Below are the code and all the weights of a small trained network. Each question names an input and a class and asks about switching units off, where a switched-off unit gives its printed mean instead of its output.

import numpy as np


def w(rows, s, z=0):
    codes = np.array(rows[::2]) - 128.0
    scale = np.full(codes.shape[1], s)
    scale[-1] = z or s
    return codes * scale


def f(y):
    return np.maximum(y, 0)


def log_softmax(a):
    a = a - a.max(-1, keepdims=True)
    return a - np.log(np.exp(a).sum(-1, keepdims=True))


def net(x, mask):
    res = np.array(x, float).reshape(1, 4) / 4 @ E
    y = f(res @ A[0][:, :-1].T + A[0][:, -1])
    res = res + np.where(mask, y, B[0][:, -1]) @ B[0][:, :-1]
    return log_softmax(res[-1] @ U[:, :-1].T + U[:, -1])


A, B = {}, {}
E = w([
[212,209,80,79,147,254,28,156,169,110,160,66],'x0',
[73,62,148,107,171,251,238,47,244,106,132,105],'x1',
[125,209,202,100,35,130,153,73,127,69,191,241],'x2',
[113,229,152,254,110,140,192,82,114,224,159,88],'x3',
],0.0092)
A[0] = w([
[139,48,43,189,201,148,114,159,116,179,91,122,248],'N0',
[93,119,162,141,139,67,208,107,86,134,102,137,14],'N1',
[117,52,126,99,120,66,146,119,111,72,122,139,147],'N2',
[41,112,157,172,143,36,170,93,94,130,90,152,173],'N3',
[167,92,184,108,70,122,119,105,124,84,159,134,135],'N4',
[130,74,89,2,97,96,102,174,150,29,134,120,190],'N5',
[96,82,91,146,149,151,111,164,114,173,98,70,81],'N6',
[171,139,154,153,113,87,35,145,31,151,138,150,104],'N7',
[137,180,141,107,81,128,182,97,142,79,163,179,94],'N8',
[146,209,155,217,108,146,184,101,105,200,160,82,224],'N9',
[97,182,203,114,21,157,104,103,124,83,166,132,193],'N10',
[183,221,63,131,129,212,99,138,145,86,135,114,180],'N11',
[73,77,171,111,145,223,163,67,192,121,149,101,103],'N12',
],0.0083,0.0015)
B[0] = w([
[96,35,125,149,112,61,33,81,123,16,149,158,239],'N0',
[151,166,80,81,150,85,82,231,164,168,85,85,195],'N1',
[163,218,113,194,189,118,69,175,158,141,130,91,198],'N2',
[168,142,94,127,153,147,70,203,201,118,125,71,224],'N3',
[65,134,124,204,49,66,82,152,127,104,183,163,173],'N4',
[117,161,167,193,238,146,92,118,93,155,249,105,247],'N5',
[74,132,98,165,7,130,127,79,96,99,111,159,202],'N6',
[205,26,214,76,106,38,238,64,96,207,95,134,216],'N7',
[101,56,86,145,118,60,129,104,114,116,128,127,204],'N8',
[143,159,151,254,209,194,55,145,77,63,123,160,234],'N9',
[105,83,96,145,107,74,31,141,149,42,114,140,220],'N10',
[182,113,62,39,125,94,98,236,107,102,135,31,232],'N11',
[237,104,175,115,126,50,231,61,104,168,64,120,246],'N12',
],0.0068,0.013)
U = w([
[212,107,197,120,139,74,177,78,110,171,92,119,129],'0',
[106,184,161,199,247,163,100,133,91,120,181,121,112],'1',
[153,172,39,97,137,126,115,224,207,123,101,63,94],'2',
[41,78,80,153,54,112,98,106,136,58,124,148,142],'3',
[100,130,165,150,127,139,126,160,138,127,138,85,253],'4',
[73,150,148,116,99,181,135,106,134,221,136,168,47],'5',
[79,168,134,83,69,188,157,137,159,151,104,159,40],'6',
[75,188,108,117,99,147,191,105,112,210,168,134,56],'7',
],0.011,0.0043)

Each question gives the input, the list of numbers given to net, and the class t.
The units are the neurons (one row each of A and B). Each row of codes is followed by its name. A weight is (code - 128) times the scale printed after its matrix; where a second scale follows, it is the last column's (A, B and U).
mask holds one flag per neuron, in row order. A switched-off neuron (its flag False) gives its mean, the last column of its row in B, instead of its output. The means were averaged over made-up inputs and are rounded, as every weight is.
A unit's drop is (log p(t) with every unit on - log p(t) with that unit switched off) / (log p(t) with every unit on - log p(t) with every unit switched off).
The circuit of an input: a set's keep is (log p(t) with only the set's units on - log p(t) with every unit switched off) / (log p(t) with every unit on - log p(t) with every unit switched off). Starting from the 12 units with the biggest drops (on a tie, the unit counted first), units are removed one at a time, each time the one whose removal leaves the highest keep (on an exact tie, the one counted first), for as long as the keep stays at least 0.8.
units of the circuit, in order: the units of the circuit, biggest drop first
unit that matters most: the unit with the biggest drop
k most important neurons: the k neurons with the biggest drops, biggest first
drop when u is switched off: that unit's drop, to one decimal
input [2,7,6,-3], class 0: unit that matters most -> N12
input [-6,-4,-2,0], class 2: 2 most important neurons -> (N3, N12)
input [4,-5,-2,-5], class 0: 2 most important neurons -> (N7, N9)
input [-8,5,-2,1], class 2: 2 most important neurons -> (N3, N1)
input [-6,-4,-7,-1], class 3: 3 most important neurons -> (N0, N6, N11)
input [6,6,3,0], class 0: 2 most important neurons -> (N12, N3)
input [-8,-5,6,6], class 2: 3 most important neurons -> (N3, N1, N5)
input [0,-5,-3,3], class 0: 2 most important neurons -> (N7, N5)
input [3,-5,6,1], class 3: 2 most important neurons -> (N12, N10)
input [-7,-5,-7,-1], class 2: 3 most important neurons -> (N3, N1, N2)
input [4,2,-6,2], class 3: units of the circuit, in order -> (N0, N6)
input [6,-6,-4,-7], class 1: 2 most important neurons -> (N5, N12)
input [-3,3,3,4], class 1: 4 most important neurons -> (N9, N7, N11, N0)
input [-8,-5,-1,-4], class 2: units of the circuit, in order -> (N3)
input [3,6,5,1], class 0: 3 most important neurons -> (N12, N0, N6)
input [1,-1,-7,-5], class 3: 3 most important neurons -> (N0, N6, N9)
input [4,-5,3,2], class 0: 3 most important neurons -> (N7, N3, N1)
input [-4,5,-2,-2], class 0: 3 most important neurons -> (N12, N11, N10)
input [-5,4,4,1], class 2: units of the circuit, in order -> (N3, N1)
input [5,-6,6,-8], class 1: unit that matters most -> N5
input [-7,5,7,-6], class 2: units of the circuit, in order -> (N2, N1)
input [-4,0,-2,-4], class 1: units of the circuit, in order -> (N5, N2)
input [-8,5,-7,-4], class 2: drop when N1 is switched off -> 0.5
input [4,2,5,4], class 3: drop when N8 is switched off -> 0.4
input [-4,2,5,8], class 1: drop when N9 is switched off -> 3.6
input [0,-4,6,-8], class 1: drop when N5 is switched off -> 1.4
input [5,-2,6,2], class 3: units of the circuit, in order -> (N10)
